Here is a tiny trained network, its code and every weight. The questions are about switching its units off for an input and a class, where a switched-off unit gives its printed mean instead of its output.

import numpy as np


def w(rows, s, z=0):
    codes = np.array(rows[::2]) - 128.0
    scale = np.full(codes.shape[1], s)
    scale[-1] = z or s
    return codes * scale


def norm(h):
    return h / np.sqrt((h * h).mean(-1, keepdims=True) + 1e-5)


def f(y):
    return y / 2 * (1 + np.tanh(0.7978845608 * (y + 0.044715 * y**3)))


def log_softmax(a):
    a = a - a.max(-1, keepdims=True)
    return a - np.log(np.exp(a).sum(-1, keepdims=True))


def net(x, mask):
    res = np.array(x, float).reshape(1, 8) / 4 @ E
    u = 0
    for l in range(2):
        y = f(norm(res) @ A[l][:, :-1].T + A[l][:, -1])
        res = res + np.where(mask[u : u + 3], y, B[l][:, -1]) @ B[l][:, :-1]
        u += 3
    return log_softmax(norm(res)[-1] @ U[:, :-1].T + U[:, -1])


A, B = {}, {}
E = w([
[46,153,120,95],'x0',
[161,129,177,140],'x1',
[104,207,235,127],'x2',
[50,85,135,170],'x3',
[173,112,134,243],'x4',
[203,35,151,36],'x5',
[3,133,129,207],'x6',
[72,62,146,143],'x7',
],0.0044)
A[0] = w([
[151,254,173,110,98],'0.n0',
[228,92,144,141,5],'0.n1',
[112,16,95,144,126],'0.n2',
],0.008,0.0022)
B[0] = w([
[96,62,255,233,226],'0.n0',
[157,26,29,37,197],'0.n1',
[81,189,249,203,251],'0.n2',
],0.0044,0.0028)
A[1] = w([
[45,111,86,79,66],'1.n0',
[255,99,146,134,253],'1.n1',
[172,189,35,129,198],'1.n2',
],0.0086,0.0019)
B[1] = w([
[104,205,128,56,151],'1.n0',
[20,181,21,2,253],'1.n1',
[21,102,180,86,166],'1.n2',
],0.0058,0.0049)
U = w([
[152,154,39,192,3],'0',
[129,136,80,1,249],'1',
[92,137,226,189,139],'2',
],0.0096,0.0041)

Each question gives the input, the list of numbers given to net, and the class t.
The units are the neurons (one row each of A and B). Each row of codes is followed by its name. A weight is (code - 128) times the scale printed after its matrix; where a second scale follows, it is the last column's (A, B and U).
mask holds one flag per neuron, layer by layer. A switched-off neuron (its flag False) gives its mean, the last column of its row in B, instead of its output. The means were averaged over made-up inputs and are rounded, as every weight is.
A unit's drop is (log p(t) with every unit on - log p(t) with that unit switched off) / (log p(t) with every unit on - log p(t) with every unit switched off).
The circuit of an input: a set's keep is (log p(t) with only the set's units on - log p(t) with every unit switched off) / (log p(t) with every unit on - log p(t) with every unit switched off). Starting from all 6 units, units are removed one at a time, each time the one whose removal leaves the highest keep (on an exact tie, the one counted first), for as long as the keep stays at least 0.8.
circuit, biggest first: the units of the circuit, biggest drop first
most important unit: the unit with the biggest drop
top k neurons in layer l: the k neurons of layer l with the biggest drops, biggest first
drop when u is switched off: that unit's drop, to one decimal
input [5,-2,-8,3,5,1,-2,7], class 2: most important unit	0.n2
input [7,1,-1,7,0,4,-3,2], class 2: circuit, biggest first	(0.n2, 1.n1)
input [1,-6,8,1,-7,-4,-1,1], class 2: circuit, biggest first	(0.n0, 1.n1)
input [6,-1,-4,8,-5,6,-2,8], class 2: top 2 neurons in layer 0	(0.n2, 0.n1)
input [7,3,-4,7,8,-1,-5,-6], class 1: circuit, biggest first	(0.n0, 1.n2)
input [7,-6,7,0,-3,0,2,-5], class 2: circuit, biggest first	(0.n0, 1.n1)
input [-6,-7,-5,7,-1,8,4,-1], class 2: top 2 neurons in layer 0	(0.n2, 0.n1)
input [6,6,6,-6,-1,3,3,0], class 2: drop when 0.n0 is switched off	0.2
input [-7,2,6,2,-8,-1,-1,-6], class 2: drop when 0.n0 is switched off	1.0
input [0,8,-7,2,5,-3,-1,-7], class 1: drop when 1.n1 is switched off	0.2
